Here is a tiny trained network, its code and every weight. The questions are about switching its units off for an input and a class, where a switched-off unit gives its printed mean instead of its output.

import numpy as np


def w(rows, s, z=0):
    codes = np.array(rows[::2]) - 128.0
    scale = np.full(codes.shape[1], s)
    scale[-1] = z or s
    return codes * scale


def norm(h):
    return h / np.sqrt((h * h).mean(-1, keepdims=True) + 1e-5)


def f(y):
    return y / 2 * (1 + np.tanh(0.7978845608 * (y + 0.044715 * y**3)))


def log_softmax(a):
    a = a - a.max(-1, keepdims=True)
    return a - np.log(np.exp(a).sum(-1, keepdims=True))


def net(x, mask):
    res = np.array(x, float).reshape(1, 6) / 4 @ E
    u = 0
    for l in range(3):
        y = f(norm(res) @ A[l][:, :-1].T + A[l][:, -1])
        res = res + np.where(mask[u : u + 4], y, B[l][:, -1]) @ B[l][:, :-1]
        u += 4
    return log_softmax(norm(res)[-1] @ U[:, :-1].T + U[:, -1])


A, B = {}, {}
E = w([
[198,226,42,196,169,238],'x0',
[249,232,139,66,132,6],'x1',
[4,200,174,103,235,107],'x2',
[85,72,18,154,199,61],'x3',
[133,128,131,131,129,124],'x4',
[84,136,79,43,125,162],'x5',
],0.0026)
A[0] = w([
[178,108,83,173,75,128,8],'L0N1',
[118,144,157,254,111,106,53],'L0N2',
[133,163,188,132,222,146,72],'L0N3',
[103,100,136,65,102,98,107],'L0N4',
],0.0076,0.0014)
B[0] = w([
[139,87,183,110,152,118,240],'L0N1',
[120,174,92,148,76,112,204],'L0N2',
[97,108,170,127,168,125,247],'L0N3',
[135,105,194,254,119,140,206],'L0N4',
],0.0077,0.0015)
A[1] = w([
[140,201,116,31,96,22,152],'L1N1',
[187,98,135,95,75,119,90],'L1N2',
[93,60,2,127,173,51,10],'L1N3',
[204,198,152,150,102,53,137],'L1N4',
],0.0057,0.0013)
B[1] = w([
[40,22,79,138,79,191,197],'L1N1',
[97,133,192,82,169,106,178],'L1N2',
[220,247,196,77,23,1,209],'L1N3',
[71,133,90,172,120,145,254],'L1N4',
],0.0066,0.0022)
A[2] = w([
[211,185,48,141,228,195,92],'L2N1',
[90,176,198,112,67,254,177],'L2N2',
[78,112,176,195,27,79,231],'L2N3',
[240,41,136,121,55,152,254],'L2N4',
],0.006,0.00086)
B[2] = w([
[188,3,186,198,114,152,193],'L2N1',
[162,152,82,72,84,37,227],'L2N2',
[208,147,72,136,125,205,254],'L2N3',
[17,178,132,108,226,95,227],'L2N4',
],0.0066,0.0042)
U = w([
[226,207,156,48,70,64,180],'0',
[215,19,215,170,143,179,144],'1',
[52,133,193,75,254,100,59],'2',
[152,157,54,118,102,168,218],'3',
[65,94,8,114,82,168,3],'4',
],0.008,0.0028)

Each question gives the input, the list of numbers given to net, and the class t.
The units are the neurons (one row each of A and B). Each row of codes is followed by its name. A weight is (code - 128) times the scale printed after its matrix; where a second scale follows, it is the last column's (A, B and U).
mask holds one flag per neuron, layer by layer. A switched-off neuron (its flag False) gives its mean, the last column of its row in B, instead of its output. The means were averaged over made-up inputs and are rounded, as every weight is.
A unit's drop is (log p(t) with every unit on - log p(t) with that unit switched off) / (log p(t) with every unit on - log p(t) with every unit switched off).
The circuit of an input: a set's keep is (log p(t) with only the set's units on - log p(t) with every unit switched off) / (log p(t) with every unit on - log p(t) with every unit switched off). Starting from all 12 units, units are removed one at a time, each time the one whose removal leaves the highest keep (on an exact tie, the one counted first), for as long as the keep stays at least 0.8.
units of the circuit, in order: the units of the circuit, biggest drop first
unit that matters most: the unit with the biggest drop
top k neurons: the k neurons with the biggest drops, biggest first
top k neurons in layer l: the k neurons of layer l with the biggest drops, biggest first
input [-2,-6,3,-7,-7,-3], class 0: unit that matters most => L2N2
input [-5,6,6,8,-2,4], class 0: top 3 neurons => [L1N3; L2N4; L0N4]
input [4,7,-4,-3,0,-8], class 3: top 2 neurons => [L1N4; L1N1]
input [5,8,-2,2,-8,-4], class 4: units of the circuit, in order => [L1N1; L1N4]
input [8,0,-4,6,8,6], class 1: top 3 neurons in layer 2 => [L2N1; L2N2; L2N3]
input [-4,-7,4,0,-2,-2], class 4: units of the circuit, in order => [L2N1; L0N1; L2N4]
input [-1,1,-4,1,-1,-4], class 2: top 3 neurons in layer 2 => [L2N4; L2N1; L2N2]
input [-7,7,-1,5,-6,-4], class 1: top 2 neurons => [L0N4; L2N2]
input [-7,8,6,6,0,-5], class 4: units of the circuit, in order => [L1N1; L0N1]
input [-8,5,0,-7,0,-7], class 1: units of the circuit, in order => [L1N3; L1N1]
input [-5,4,7,8,-3,-3], class 0: top 3 neurons => [L1N3; L2N4; L0N1]
input [7,5,-7,0,1,-1], class 1: units of the circuit, in order => [L2N1; L1N3]
input [-8,7,-3,0,-3,3], class 1: top 2 neurons in layer 2 => [L2N2; L2N3]
input [-4,-2,2,-7,8,0], class 0: top 2 neurons in layer 2 => [L2N2; L2N1]
input [-6,-5,-1,-8,4,6], class 0: units of the circuit, in order => [L2N2]
input [4,2,-7,3,-3,7], class 2: units of the circuit, in order => [L2N4; L0N1]
input [8,5,-6,6,-2,-4], class 1: top 3 neurons => [L2N1; L0N1; L2N2]
input [-2,-5,8,8,-1,1], class 0: units of the circuit, in order => [L1N3; L2N4]
input [-6,5,3,1,2,6], class 1: units of the circuit, in order => [L0N4; L2N4]
input [7,-6,-3,-5,8,4], class 1: units of the circuit, in order => [L2N1; L1N1]
input [6,-3,-1,3,2,2], class 1: units of the circuit, in order => [L2N1]
input [-5,7,0,-4,-2,-4], class 4: units of the circuit, in order => [L1N1; L1N4]
input [6,6,-6,0,-5,3], class 1: top 2 neurons in layer 1 => [L1N3; L1N4]
input [4,-2,-7,5,6,6], class 2: top 2 neurons => [L2N4; L0N1]
input [-4,2,-4,1,2,-7], class 3: top 2 neurons => [L2N3; L0N2]
input [-3,-5,5,-6,-8,-7], class 3: units of the circuit, in order => [L0N2; L2N3]
input [2,-2,1,-7,1,-7], class 0: top 2 neurons => [L2N2; L1N1]
input [5,-8,-8,3,4,-8], class 2: top 2 neurons in layer 1 => [L1N4; L1N1]
input [5,0,5,4,7,-2], class 1: top neuron in layer 0 => [L0N3]
input [-2,3,8,8,6,6], class 0: top 2 neurons => [L1N3; L2N4]
